Below is a small trained network, with its code and all its weights. Each question gives an input and a target symbol and asks what happens when units are switched off, that is, made to give their printed mean instead of their output.

import numpy as np


def w(rows, s, z=0):
    codes = np.array(rows[::2]) - 128.0
    scale = np.full(codes.shape[1], s)
    scale[-1] = z or s
    return codes * scale


def f(y):
    return np.maximum(y, 0)


def softmax(a):
    e = np.exp(a - a.max(-1, keepdims=True))
    return e / e.sum(-1, keepdims=True)


def log_softmax(a):
    a = a - a.max(-1, keepdims=True)
    return a - np.log(np.exp(a).sum(-1, keepdims=True))


def net(x, mask):
    ids = ['ΓΘΛΣΩαεζημξτψ'.index(c) for c in x.split()]
    T = len(ids)
    res = E[ids] + P[:T]
    q, k, v = (res @ M[0].T for M in (Q, K, V))
    z = softmax(np.where(np.tri(T) > 0, q @ k.T / 2**0.5, -1e9)) @ v
    res = res + np.where(mask[0], z, O[0][:, -1]) @ O[0][:, :-1]
    y = f(res @ A[0][:, :-1].T + A[0][:, -1])
    res = res + np.where(mask[1:13], y, B[0][:, -1]) @ B[0][:, :-1]
    return log_softmax(res[-1] @ U[:, :-1].T + U[:, -1])


Q, K, V, O, A, B = {}, {}, {}, {}, {}, {}
E = w([
[119,128,169,88,206],'Γ',
[128,98,170,196,140],'Θ',
[134,135,41,86,132],'Λ',
[139,131,96,70,179],'Σ',
[129,129,76,101,144],'Ω',
[130,114,160,131,177],'α',
[126,111,182,144,177],'ε',
[118,126,88,116,141],'ζ',
[251,176,167,177,61],'η',
[84,130,101,148,114],'μ',
[90,138,134,92,170],'ξ',
[96,112,144,191,116],'τ',
[126,121,40,146,91],'ψ',
],0.025)
P = w([
[92,190,152,152,128],'0',
[142,84,123,137,114],'1',
[123,100,81,207,193],'2',
[135,171,109,210,161],'3',
[104,197,164,134,86],'4',
[129,141,173,100,58],'5',
[120,30,128,84,83],'6',
[126,49,79,178,179],'7',
[137,213,110,245,185],'8',
[111,219,161,157,109],'9',
[112,174,187,78,43],'10',
[105,76,143,107,98],'11',
[110,61,101,153,152],'12',
[124,141,95,190,149],'13',
],0.011)
Q[0] = w([
[135,254,111,177,165],'H1',
[186,210,197,83,24],'H1',
],0.029)
K[0] = w([
[126,76,171,67,54],'H1',
[62,3,80,133,188],'H1',
],0.033)
V[0] = w([
[122,170,7,108,89],'H1',
[193,163,81,27,210],'H1',
],0.02)
O[0] = w([
[94,253,91,194,138,225],'H1',
[172,72,45,186,226,254],'H1',
],0.015,0.0076)
A[0] = w([
[167,90,88,168,169,1],'N1',
[155,120,20,76,90,157],'N2',
[109,186,89,155,165,52],'N3',
[153,70,208,219,88,98],'N4',
[63,88,163,223,66,45],'N5',
[132,102,144,108,210,150],'N6',
[204,128,133,67,76,192],'N7',
[163,80,64,178,104,229],'N8',
[254,149,89,88,131,108],'N9',
[124,209,152,11,210,43],'N10',
[25,119,95,69,176,189],'N11',
[168,155,112,16,147,107],'N12',
],0.0084,0.0082)
B[0] = w([
[208,78,35,52,16,238],'N1',
[110,61,114,186,170,180],'N2',
[140,20,169,148,99,252],'N3',
[179,176,123,154,92,152],'N4',
[152,83,36,13,141,144],'N5',
[50,141,148,122,142,202],'N6',
[100,123,77,247,165,183],'N7',
[71,250,230,80,194,243],'N8',
[106,158,179,131,62,178],'N9',
[110,40,44,35,139,156],'N10',
[167,233,159,158,148,170],'N11',
[215,152,124,112,122,160],'N12',
],0.013,0.026)
U = w([
[94,91,187,67,130,125],'Γ',
[196,83,119,123,57,35],'Θ',
[201,133,27,187,129,1],'Λ',
[208,156,2,90,154,181],'Σ',
[154,175,95,165,154,168],'Ω',
[91,104,217,146,134,210],'α',
[148,53,180,153,110,66],'ε',
[106,195,133,165,158,212],'ζ',
[211,207,125,142,93,111],'η',
[93,227,98,99,98,62],'μ',
[117,239,147,108,162,178],'ξ',
[111,118,89,86,46,13],'τ',
[8,95,86,162,93,163],'ψ',
],0.0071,0.0039)

Each question gives the input, a string of symbols that net reads in full, and the target symbol t.
The units are the heads (2 rows each of Q, K, V and O) and the neurons (one row each of A and B). Each row of codes is followed by its name. A weight is (code - 128) times the scale printed after its matrix; where a second scale follows, it is the last column's (O, A, B and U).
mask holds one flag per unit, heads first, then neurons. A switched-off unit (its flag False) gives its mean, the last column of its rows in O or B, instead of its output. The means were averaged over made-up inputs and are rounded, as every weight is.
A unit's drop is (log p(t) with every unit on - log p(t) with that unit switched off) / (log p(t) with every unit on - log p(t) with every unit switched off).
The circuit of an input: a set's keep is (log p(t) with only the set's units on - log p(t) with every unit switched off) / (log p(t) with every unit on - log p(t) with every unit switched off). Starting from the 12 units with the biggest drops (on a tie, the unit counted first), units are removed one at a time, each time the one whose removal leaves the highest keep (on an exact tie, the one counted first), for as long as the keep stays at least 0.8.
units of the circuit, in order: the units of the circuit, biggest drop first
top k neurons: the k neurons with the biggest drops, biggest first
input ψ ζ α Λ Γ ψ τ Θ Σ Σ Σ Γ, target Σ: units of the circuit, in order	H1
input ψ Σ η Ω Γ Γ ψ ψ, target ψ: top 4 neurons	N1; N8; N12; N3
input Γ Λ Λ Γ, target Γ: top 3 neurons	N6; N8; N1
input Σ Γ Λ ζ μ Λ ξ ψ Σ ψ, target ξ: units of the circuit, in order	N3; N1
input Σ Σ Γ Σ Σ ψ Ω Σ ζ ψ ψ Θ Θ ε, target ψ: units of the circuit, in order	H1; N8; N3
input Θ ψ Λ Σ ξ, target ψ: units of the circuit, in order	N8; H1; N3
input μ τ Σ ψ τ, target τ: units of the circuit, in order	H1; N8
input τ Λ ε Σ, target τ: units of the circuit, in order	H1; N8
input Σ Γ Σ Θ Σ μ Θ α Λ τ Γ Λ, target Λ: top 3 neurons	N3; N1; N6
input Θ Ω ψ ξ ψ α Θ τ ψ, target α: units of the circuit, in order	N1; H1
input Γ ξ Σ Θ τ τ ψ ξ Ω Σ Γ Σ τ ψ, target Γ: units of the circuit, in order	N8; H1
input Θ Σ Ω ψ, target Θ: top 2 neurons	N8; N12
input η Θ Λ ψ Θ ψ ψ, target ψ: top 3 neurons	N1; N8; N7
input Σ η μ ζ ξ, target ξ: top neuron	N3
input Σ Σ Γ Λ Γ Σ α Γ Λ Θ Σ, target Γ: top 3 neurons	N6; N8; N9
input Σ Σ μ τ τ ψ Θ Λ Σ ξ ε Σ ξ ε, target ε: units of the circuit, in order	H1; N8; N1
input Σ μ Λ ψ ξ μ ψ Θ, target ξ: top 2 neurons	N3; N8
input Ω τ Γ Θ ψ α, target Γ: top 2 neurons	N8; N6
input ψ ε α, target ψ: top 4 neurons	N8; N3; N1; N10
input Θ ψ α α, target Θ: units of the circuit, in order	H1; N8
input Σ τ ζ μ Λ τ Ω Σ Γ μ Σ, target Σ: top neuron	N1
input η ζ ξ ε Σ Ω Σ Γ Γ, target Γ: top 3 neurons	N1; N8; N10
input Ω Λ ξ α τ α η ζ Θ Σ Σ Θ Λ τ, target τ: top 4 neurons	N8; N5; N3; N11
input Γ Λ Γ Σ Γ, target Λ: top 2 neurons	N3; N1
input τ ψ ζ α α Λ Σ τ Λ Σ Σ Σ Γ μ, target Σ: units of the circuit, in order	N1; H1
input ε μ ξ Σ ε Ω ψ μ Σ τ, target ψ: units of the circuit, in order	H1; N8; N3
input Σ ψ ψ Σ ψ α, target ψ: top 3 neurons	N8; N1; N3
input Λ ζ Θ Λ Λ Θ Θ, target Λ: units of the circuit, in order	H1
input Λ ψ Γ ε α ξ ψ, target ε: units of the circuit, in order	H1; N7
